Here is a tiny trained network, its code and every weight. The questions are about switching its units off for an input and a class, where a switched-off unit gives its printed mean instead of its output.

import numpy as np


def w(rows, s, z=0):
    codes = np.array(rows[::2]) - 128.0
    scale = np.full(codes.shape[1], s)
    scale[-1] = z or s
    return codes * scale


def norm(h):
    return h / np.sqrt((h * h).mean(-1, keepdims=True) + 1e-5)


def f(y):
    return np.maximum(y, 0)


def log_softmax(a):
    a = a - a.max(-1, keepdims=True)
    return a - np.log(np.exp(a).sum(-1, keepdims=True))


def net(x, mask):
    res = np.array(x, float).reshape(1, 6) / 4 @ E
    u = 0
    for l in range(2):
        y = f(norm(res) @ A[l][:, :-1].T + A[l][:, -1])
        res = res + np.where(mask[u : u + 7], y, B[l][:, -1]) @ B[l][:, :-1]
        u += 7
    return log_softmax(norm(res)[-1] @ U[:, :-1].T + U[:, -1])


A, B = {}, {}
E = w([
[112,177,123,148,218,106,67,91,160,131,132],'x0',
[158,159,44,104,167,172,180,136,138,114,98],'x1',
[150,53,182,120,185,171,174,95,160,129,99],'x2',
[158,59,87,122,135,120,76,148,167,130,179],'x3',
[91,128,118,143,130,140,150,135,143,252,119],'x4',
[170,110,110,102,91,87,80,32,114,143,79],'x5',
],0.013)
A[0] = w([
[140,72,72,131,134,148,105,142,139,222,179,134],'0.n1',
[180,44,51,167,133,113,68,135,142,92,151,82],'0.n2',
[156,158,15,89,149,163,166,114,165,100,79,2],'0.n3',
[137,156,51,103,126,179,166,153,173,105,107,44],'0.n4',
[93,163,156,136,116,145,137,73,77,118,43,194],'0.n5',
[114,221,56,102,51,79,91,158,114,131,199,37],'0.n6',
[156,74,129,64,2,153,179,205,84,127,93,44],'0.n7',
],0.0087,0.0089)
B[0] = w([
[104,220,179,74,99,113,183,136,150,169,84,222],'0.n1',
[163,208,171,56,84,83,168,171,181,125,95,207],'0.n2',
[178,126,89,97,185,140,141,107,42,150,167,166],'0.n3',
[182,133,116,132,136,145,131,131,55,155,159,166],'0.n4',
[156,150,124,55,86,101,125,172,197,146,125,254],'0.n5',
[111,71,97,216,149,117,116,173,96,123,2,210],'0.n6',
[126,132,78,226,116,134,129,40,203,118,193,207],'0.n7',
],0.011,0.0064)
A[1] = w([
[157,123,132,119,126,141,96,117,104,5,140,2],'1.n1',
[121,176,132,137,199,114,86,107,149,127,116,77],'1.n2',
[118,176,123,129,90,133,166,131,128,127,109,134],'1.n3',
[144,95,161,97,159,148,137,124,132,138,122,58],'1.n4',
[143,67,168,112,166,161,165,93,167,123,106,53],'1.n5',
[94,103,208,149,93,98,83,122,119,132,153,29],'1.n6',
[85,133,139,154,162,166,152,197,120,110,176,71],'1.n7',
],0.018,0.0063)
B[1] = w([
[52,157,173,139,141,156,146,124,129,250,126,222],'1.n1',
[139,64,134,174,67,159,169,133,143,102,183,241],'1.n2',
[107,105,193,127,178,138,109,139,120,77,157,254],'1.n3',
[103,134,129,129,134,108,99,168,99,118,125,178],'1.n4',
[107,153,90,183,109,100,79,168,98,100,106,223],'1.n5',
[193,128,63,94,212,180,178,144,84,104,135,214],'1.n6',
[157,110,113,74,102,85,80,41,137,129,87,234],'1.n7',
],0.017,0.0076)
U = w([
[94,115,80,237,144,101,54,205,84,94,49,146],'0',
[199,116,59,71,238,197,178,123,63,133,165,145],'1',
[60,160,213,129,156,162,157,110,167,251,120,60],'2',
[149,46,117,217,60,158,160,79,199,92,238,79],'3',
[156,80,117,11,109,75,29,10,173,112,79,67],'4',
[158,161,198,66,135,100,138,223,213,66,154,253],'5',
],0.014,0.0025)

Each question gives the input, the list of numbers given to net, and the class t.
The units are the neurons (one row each of A and B). Each row of codes is followed by its name. A weight is (code - 128) times the scale printed after its matrix; where a second scale follows, it is the last column's (A, B and U).
mask holds one flag per neuron, layer by layer. A switched-off neuron (its flag False) gives its mean, the last column of its row in B, instead of its output. The means were averaged over made-up inputs and are rounded, as every weight is.
A unit's drop is (log p(t) with every unit on - log p(t) with that unit switched off) / (log p(t) with every unit on - log p(t) with every unit switched off).
The circuit of an input: a set's keep is (log p(t) with only the set's units on - log p(t) with every unit switched off) / (log p(t) with every unit on - log p(t) with every unit switched off). Starting from the 12 units with the biggest drops (on a tie, the unit counted first), units are removed one at a time, each time the one whose removal leaves the highest keep (on an exact tie, the one counted first), for as long as the keep stays at least 0.8.
units of the circuit, in order: the units of the circuit, biggest drop first
unit that matters most: the unit with the biggest drop
k most important neurons: the k neurons with the biggest drops, biggest first
top k neurons in layer l: the k neurons of layer l with the biggest drops, biggest first
input [8,-3,8,-2,7,2], class 0: unit that matters most	1.n5
input [-8,-5,-4,5,-8,-2], class 2: 2 most important neurons	(1.n1, 1.n2)
input [5,-8,6,-4,6,-6], class 1: units of the circuit, in order	(1.n6, 1.n1)
input [-7,-2,-3,-2,4,5], class 3: top 2 neurons in layer 1	(1.n7, 1.n1)
input [1,-5,0,-7,-6,-7], class 4: top 2 neurons in layer 0	(0.n2, 0.n1)
input [-6,3,-5,0,-2,4], class 3: 2 most important neurons	(0.n7, 1.n5)
input [8,-8,7,-8,-6,-7], class 1: 4 most important neurons	(1.n6, 0.n2, 0.n1, 0.n7)
input [-4,6,7,7,3,-6], class 0: top 3 neurons in layer 1	(1.n5, 1.n6, 1.n4)
input [-5,-6,-7,-8,-5,7], class 5: units of the circuit, in order	(0.n5, 1.n7)
input [-3,2,-7,-5,6,-3], class 0: 2 most important neurons	(0.n6, 1.n1)
input [-8,0,-6,-8,7,7], class 3: top 3 neurons in layer 0	(0.n7, 0.n1, 0.n2)
input [-2,-1,6,0,4,6], class 0: 3 most important neurons	(1.n5, 1.n7, 0.n2)
input [-3,-2,4,3,-1,-4], class 0: top 2 neurons in layer 1	(1.n5, 1.n4)
input [8,6,-7,8,6,5], class 3: unit that matters most	1.n2
input [-7,4,-2,-8,-1,6], class 5: 3 most important neurons	(0.n5, 1.n7, 1.n2)
input [-4,-8,-7,2,7,-8], class 1: units of the circuit, in order	(1.n6, 0.n5)
input [4,5,-7,-2,-8,0], class 2: 2 most important neurons	(1.n1, 1.n5)
input [-4,3,5,6,1,-6], class 4: 2 most important neurons	(1.n7, 0.n5)
input [2,4,4,-6,3,0], class 5: 2 most important neurons	(0.n5, 1.n1)
input [7,1,2,1,4,3], class 3: most important neuron	(1.n2)
input [1,0,-5,0,4,-5], class 0: 3 most important neurons	(0.n6, 1.n1, 0.n1)
input [4,6,8,7,8,7], class 0: 3 most important neurons	(1.n5, 1.n7, 1.n1)
input [-6,-4,-8,0,5,-4], class 0: top 2 neurons in layer 1	(1.n2, 1.n1)
input [7,-7,-6,4,3,3], class 1: top 2 neurons in layer 0	(0.n7, 0.n5)
